Below is a small trained network, with its code and all its weights. Each question gives an input and a class and asks what happens when units are switched off, that is, made to give their printed mean instead of their output.

import numpy as np


def w(rows, s, z=0):
    codes = np.array(rows[::2]) - 128.0
    scale = np.full(codes.shape[1], s)
    scale[-1] = z or s
    return codes * scale


def norm(h):
    return h / np.sqrt((h * h).mean(-1, keepdims=True) + 1e-5)


def f(y):
    return y / 2 * (1 + np.tanh(0.7978845608 * (y + 0.044715 * y**3)))


def log_softmax(a):
    a = a - a.max(-1, keepdims=True)
    return a - np.log(np.exp(a).sum(-1, keepdims=True))


def net(x, mask):
    res = np.array(x, float).reshape(1, 4) / 4 @ E
    u = 0
    for l in range(2):
        y = f(norm(res) @ A[l][:, :-1].T + A[l][:, -1])
        res = res + np.where(mask[u : u + 14], y, B[l][:, -1]) @ B[l][:, :-1]
        u += 14
    return log_softmax(norm(res)[-1] @ U[:, :-1].T + U[:, -1])


A, B = {}, {}
E = w([
[115,65,213,177,188,89,91,123,2,110],'x0',
[133,158,192,153,144,131,85,105,191,105],'x1',
[77,115,76,221,164,145,164,81,146,116],'x2',
[95,137,142,97,82,130,132,37,98,147],'x3',
],0.0036)
A[0] = w([
[146,114,136,195,159,143,135,253,161,137,23],'0.n1',
[119,145,198,52,95,118,104,199,118,154,82],'0.n2',
[112,121,197,144,156,119,82,96,210,129,51],'0.n3',
[135,143,220,154,160,150,121,104,203,143,26],'0.n4',
[83,125,105,201,151,140,136,116,139,150,29],'0.n5',
[118,108,158,165,145,143,106,137,63,107,24],'0.n6',
[141,117,156,170,142,127,104,124,66,117,62],'0.n7',
[116,110,149,108,83,126,126,18,115,148,25],'0.n8',
[107,148,100,216,132,126,143,103,128,144,2],'0.n9',
[138,133,155,109,94,159,148,15,109,141,22],'0.n10',
[119,113,40,97,142,136,151,151,60,143,24],'0.n11',
[124,117,83,200,150,110,125,87,142,129,32],'0.n12',
[130,122,52,97,89,139,106,121,198,106,108],'0.n13',
[118,98,51,102,126,126,148,159,63,155,28],'0.n14',
],0.006,0.0019)
B[0] = w([
[30,193,2,52,212,33,42,126,75,105,210],'0.n1',
[218,69,90,90,186,209,168,37,113,47,232],'0.n2',
[157,177,120,197,15,127,161,158,73,80,199],'0.n3',
[171,193,135,192,32,125,146,168,73,72,191],'0.n4',
[180,87,124,103,150,169,143,73,124,76,183],'0.n5',
[153,163,166,154,166,103,181,119,137,219,193],'0.n6',
[117,158,167,146,139,119,198,122,164,233,196],'0.n7',
[60,190,62,81,185,75,103,147,116,74,202],'0.n8',
[169,76,114,100,154,178,152,87,124,77,175],'0.n9',
[90,162,26,107,184,76,74,148,78,124,198],'0.n10',
[150,168,126,198,24,130,139,161,89,60,182],'0.n11',
[181,83,115,98,147,189,133,81,118,91,181],'0.n12',
[152,160,192,164,187,83,200,98,124,246,252],'0.n13',
[178,202,134,189,38,123,136,156,102,53,183],'0.n14',
],0.0073,0.003)
A[1] = w([
[136,130,149,157,72,119,99,154,134,100,7],'1.n1',
[101,62,210,172,148,102,74,133,69,147,61],'1.n2',
[79,79,103,206,128,156,114,87,167,113,2],'1.n3',
[126,138,132,158,61,133,114,154,128,114,44],'1.n4',
[122,133,131,163,61,128,120,154,114,112,32],'1.n5',
[87,129,96,98,141,101,64,158,123,118,36],'1.n6',
[116,132,97,105,83,136,134,137,245,171,59],'1.n7',
[117,133,175,139,140,117,148,127,156,218,98],'1.n8',
[65,136,90,99,137,91,66,134,127,112,13],'1.n9',
[151,132,165,66,108,117,100,158,118,139,110],'1.n10',
[119,169,177,152,137,126,62,89,174,105,72],'1.n11',
[170,62,125,107,135,179,118,92,148,83,64],'1.n12',
[155,88,107,178,178,130,93,228,166,107,104],'1.n13',
[161,96,189,38,96,136,75,158,131,130,52],'1.n14',
],0.011,0.0014)
B[1] = w([
[166,151,75,181,88,109,190,150,98,129,164],'1.n1',
[61,138,97,51,57,195,183,192,169,139,191],'1.n2',
[93,66,89,46,61,158,118,130,141,91,155],'1.n3',
[149,142,154,144,61,118,116,121,75,103,183],'1.n4',
[178,151,112,139,53,118,112,138,184,108,194],'1.n5',
[96,176,92,114,162,87,99,91,123,144,198],'1.n6',
[37,98,152,76,80,185,164,194,93,122,178],'1.n7',
[149,145,194,149,187,145,157,153,140,191,253],'1.n8',
[84,142,86,108,164,69,67,111,123,148,228],'1.n9',
[11,91,70,205,106,160,171,85,146,115,138],'1.n10',
[130,76,38,99,88,119,180,155,59,134,122],'1.n11',
[174,63,155,170,177,159,137,40,156,125,251],'1.n12',
[37,145,98,69,48,124,135,42,89,130,135],'1.n13',
[94,66,58,67,103,174,150,110,136,77,144],'1.n14',
],0.012,0.0039)
U = w([
[84,143,194,102,149,177,209,211,141,212,170],'0',
[52,166,50,86,168,63,68,106,98,122,159],'1',
[159,22,106,124,142,206,156,53,146,59,143],'2',
[176,165,109,179,1,114,147,176,95,78,155],'3',
[216,147,176,192,187,79,74,118,135,138,157],'4',
[133,49,177,131,109,115,23,216,154,112,21],'5',
[128,64,208,124,115,108,27,209,160,84,3],'6',
],0.0095,0.0045)

Each question gives the input, the list of numbers given to net, and the class t.
The units are the neurons (one row each of A and B). Each row of codes is followed by its name. A weight is (code - 128) times the scale printed after its matrix; where a second scale follows, it is the last column's (A, B and U).
mask holds one flag per neuron, layer by layer. A switched-off neuron (its flag False) gives its mean, the last column of its row in B, instead of its output. The means were averaged over made-up inputs and are rounded, as every weight is.
A unit's drop is (log p(t) with every unit on - log p(t) with that unit switched off) / (log p(t) with every unit on - log p(t) with every unit switched off).
The circuit of an input: a set's keep is (log p(t) with only the set's units on - log p(t) with every unit switched off) / (log p(t) with every unit on - log p(t) with every unit switched off). Starting from the 12 units with the biggest drops (on a tie, the unit counted first), units are removed one at a time, each time the one whose removal leaves the highest keep (on an exact tie, the one counted first), for as long as the keep stays at least 0.8.
units of the circuit, in order: the units of the circuit, biggest drop first
k most important neurons: the k neurons with the biggest drops, biggest first
top k neurons in layer l: the k neurons of layer l with the biggest drops, biggest first
input [5,-5,5,-7], class 1: units of the circuit, in order : 0.n1
input [1,6,2,-6], class 1: 2 most important neurons : 0.n1, 1.n9
input [6,4,-2,8], class 1: top 2 neurons in layer 0 : 0.n8, 0.n10
input [-5,-2,6,-5], class 2: 2 most important neurons : 0.n7, 0.n10
input [3,-8,-8,-4], class 2: 4 most important neurons : 0.n2, 0.n3, 0.n4, 1.n12
input [5,-8,7,1], class 3: 2 most important neurons : 0.n11, 0.n14
input [7,-8,-1,-6], class 3: 4 most important neurons : 0.n14, 0.n11, 0.n13, 1.n5
input [4,0,7,-8], class 1: 2 most important neurons : 0.n1, 0.n2
input [7,2,-8,7], class 2: top 3 neurons in layer 0 : 0.n13, 0.n1, 0.n2
input [0,7,8,-7], class 2: 2 most important neurons : 0.n5, 0.n12
input [7,-5,7,-8], class 1: 2 most important neurons : 0.n13, 0.n1
input [4,6,-2,0], class 3: 2 most important neurons : 0.n3, 0.n4
input [6,-6,-4,-6], class 0: 3 most important neurons : 0.n8, 0.n10, 0.n6
input [7,-5,-8,2], class 2: units of the circuit, in order : 0.n2
input [5,7,2,6], class 3: top 2 neurons in layer 0 : 0.n3, 0.n4
input [4,-5,1,-2], class 3: 2 most important neurons : 0.n14, 0.n11
input [-8,-8,-6,6], class 0: units of the circuit, in order : 0.n13, 1.n7
input [-8,0,-5,-1], class 0: 2 most important neurons : 0.n13, 1.n7
input [-7,4,-2,-4], class 0: 2 most important neurons : 0.n13, 1.n7
input [8,-8,-8,1], class 0: units of the circuit, in order : 1.n2
input [6,-1,0,-5], class 0: 2 most important neurons : 0.n7, 0.n6
input [0,-6,-1,-4], class 3: top 2 neurons in layer 0 : 0.n14, 0.n11
input [-6,2,4,6], class 0: top 3 neurons in layer 1 : 1.n7, 1.n8, 1.n6
input [-8,-3,1,5], class 0: 2 most important neurons : 0.n13, 1.n7
input [4,6,3,1], class 3: top 2 neurons in layer 0 : 0.n3, 0.n4
input [2,6,6,7], class 1: top 3 neurons in layer 0 : 0.n8, 0.n10, 0.n2
input [-5,-7,5,-8], class 1: units of the circuit, in order : 0.n1
input [6,0,-6,-7], class 1: top 2 neurons in layer 0 : 0.n1, 0.n13
input [7,8,0,6], class 3: top 4 neurons in layer 0 : 0.n3, 0.n4, 0.n13, 0.n1
input [5,-3,5,-7], class 1: top 2 neurons in layer 0 : 0.n1, 0.n13
